Below is a small trained network, with its code and all its weights. Each question gives an input and a class and asks what happens when units are switched off, that is, made to give their printed mean instead of their output.

import numpy as np


def w(rows, s, z=0):
    codes = np.array(rows[::2]) - 128.0
    scale = np.full(codes.shape[1], s)
    scale[-1] = z or s
    return codes * scale


def f(y):
    return np.maximum(y, 0)


def log_softmax(a):
    a = a - a.max(-1, keepdims=True)
    return a - np.log(np.exp(a).sum(-1, keepdims=True))


def net(x, mask):
    res = np.array(x, float).reshape(1, 6) / 4 @ E
    y = f(res @ A[0][:, :-1].T + A[0][:, -1])
    res = res + np.where(mask, y, B[0][:, -1]) @ B[0][:, :-1]
    return log_softmax(res[-1] @ U[:, :-1].T + U[:, -1])


A, B = {}, {}
E = w([
[119,146,141,135,130,139,142],'x0',
[247,169,147,83,148,154,115],'x1',
[139,102,221,153,32,139,48],'x2',
[175,86,158,240,169,81,184],'x3',
[117,142,147,131,137,142,141],'x4',
[123,161,127,148,111,138,146],'x5',
],0.012)
A[0] = w([
[110,118,79,118,192,131,170,80],'neuron 0',
[245,158,140,118,199,189,94,169],'neuron 1',
[87,138,116,165,134,84,98,136],'neuron 2',
[163,125,129,200,148,61,138,63],'neuron 3',
[112,119,203,167,91,180,79,89],'neuron 4',
[161,68,130,172,126,96,167,158],'neuron 5',
[137,74,171,217,180,87,142,96],'neuron 6',
[110,57,144,90,163,132,121,149],'neuron 7',
[147,90,169,202,171,108,162,96],'neuron 8',
[209,159,157,114,165,114,122,142],'neuron 9',
[112,105,221,146,72,112,86,80],'neuron 10',
[105,169,119,118,168,128,158,107],'neuron 11',
[183,128,159,195,157,70,161,107],'neuron 12',
[142,114,161,147,91,125,92,31],'neuron 13',
[118,134,82,98,187,106,143,60],'neuron 14',
[155,28,181,189,96,217,85,5],'neuron 15',
[39,108,141,119,160,108,97,178],'neuron 16',
[25,77,85,154,87,105,126,162],'neuron 17',
[85,176,108,13,116,168,64,90],'neuron 18',
[139,153,75,127,227,155,182,86],'neuron 19',
[57,122,123,206,161,145,94,131],'neuron 20',
[25,121,86,77,73,168,130,160],'neuron 21',
[19,50,135,175,124,89,135,158],'neuron 22',
[53,99,112,125,123,99,176,105],'neuron 23',
[184,118,107,72,107,193,146,174],'neuron 24',
[240,140,162,102,128,144,122,104],'neuron 25',
],0.011,0.0023)
B[0] = w([
[38,28,52,71,41,30,167,214],'neuron 0',
[182,160,162,209,123,179,249,240],'neuron 1',
[122,157,162,192,117,130,185,171],'neuron 2',
[73,169,168,70,137,156,49,211],'neuron 3',
[84,51,47,91,57,9,151,219],'neuron 4',
[87,143,221,76,175,170,87,209],'neuron 5',
[81,157,173,87,161,200,45,240],'neuron 6',
[198,133,92,87,128,151,133,154],'neuron 7',
[69,152,176,70,161,183,54,227],'neuron 8',
[205,133,134,247,135,134,152,203],'neuron 9',
[85,40,72,90,50,66,184,229],'neuron 10',
[123,103,125,92,71,54,123,181],'neuron 11',
[70,180,123,144,216,142,13,231],'neuron 12',
[94,72,83,119,71,104,137,179],'neuron 13',
[101,94,73,90,38,67,134,196],'neuron 14',
[93,94,115,74,79,89,135,215],'neuron 15',
[173,104,184,196,137,161,140,194],'neuron 16',
[210,143,156,185,142,172,192,235],'neuron 17',
[67,209,187,52,242,144,42,238],'neuron 18',
[85,48,60,85,144,52,156,249],'neuron 19',
[216,152,129,183,117,164,142,196],'neuron 20',
[125,222,179,118,178,191,76,227],'neuron 21',
[254,121,155,182,146,179,240,249],'neuron 22',
[201,137,106,156,120,103,162,201],'neuron 23',
[149,183,206,189,190,156,163,185],'neuron 24',
[211,151,107,170,133,116,205,215],'neuron 25',
],0.0066,0.012)
U = w([
[200,126,140,185,154,167,199,240],'0',
[64,151,149,103,180,174,33,139],'1',
[75,67,83,100,89,4,151,2],'2',
],0.014,0.0011)

Each question gives the input, the list of numbers given to net, and the class t.
The units are the neurons (one row each of A and B). Each row of codes is followed by its name. A weight is (code - 128) times the scale printed after its matrix; where a second scale follows, it is the last column's (A, B and U).
mask holds one flag per neuron, in row order. A switched-off neuron (its flag False) gives its mean, the last column of its row in B, instead of its output. The means were averaged over made-up inputs and are rounded, as every weight is.
A unit's drop is (log p(t) with every unit on - log p(t) with that unit switched off) / (log p(t) with every unit on - log p(t) with every unit switched off).
The circuit of an input: a set's keep is (log p(t) with only the set's units on - log p(t) with every unit switched off) / (log p(t) with every unit on - log p(t) with every unit switched off). Starting from the 12 units with the biggest drops (on a tie, the unit counted first), units are removed one at a time, each time the one whose removal leaves the highest keep (on an exact tie, the one counted first), for as long as the keep stays at least 0.8.
units of the circuit, in order: the units of the circuit, biggest drop first
k most important neurons: the k neurons with the biggest drops, biggest first
drop of u: that unit's drop, to one decimal
input [-5,-7,-4,-7,2,-4], class 0: units of the circuit, in order : (neuron 17)
input [-6,-6,3,8,-5,-8], class 1: 3 most important neurons : (neuron 6; neuron 8; neuron 3)
input [-3,3,-4,-3,8,2], class 2: 3 most important neurons : (neuron 22; neuron 17; neuron 19)
input [-1,-6,6,-3,-6,-7], class 0: 3 most important neurons : (neuron 22; neuron 17; neuron 0)
input [-6,0,-2,-2,-8,4], class 1: 4 most important neurons : (neuron 4; neuron 10; neuron 22; neuron 19)
input [-3,-8,-5,-8,0,-5], class 0: 4 most important neurons : (neuron 17; neuron 22; neuron 23; neuron 16)
input [8,-5,5,-1,-4,-5], class 0: 2 most important neurons : (neuron 22; neuron 17)
input [-1,4,-5,-5,3,8], class 1: 3 most important neurons : (neuron 18; neuron 22; neuron 4)
input [0,-1,2,2,4,8], class 1: 3 most important neurons : (neuron 0; neuron 19; neuron 1)
input [7,0,7,-6,-4,0], class 2: 3 most important neurons : (neuron 4; neuron 10; neuron 6)
input [4,-3,-4,3,7,-2], class 2: 3 most important neurons : (neuron 0; neuron 1; neuron 19)
input [-1,2,3,3,-7,-1], class 1: 3 most important neurons : (neuron 0; neuron 19; neuron 22)
input [1,7,-8,-1,3,7], class 2: 2 most important neurons : (neuron 19; neuron 0)
input [-4,-2,-5,4,1,-2], class 2: units of the circuit, in order : (neuron 0)
input [-3,2,1,3,-8,3], class 1: 2 most important neurons : (neuron 22; neuron 17)
input [1,-7,-3,-6,-3,-4], class 0: drop of neuron 17 : 0.1
input [6,-3,-7,4,-5,5], class 2: drop of neuron 25 : 0.0
input [-4,-2,5,6,-5,-8], class 1: drop of neuron 6 : 0.2
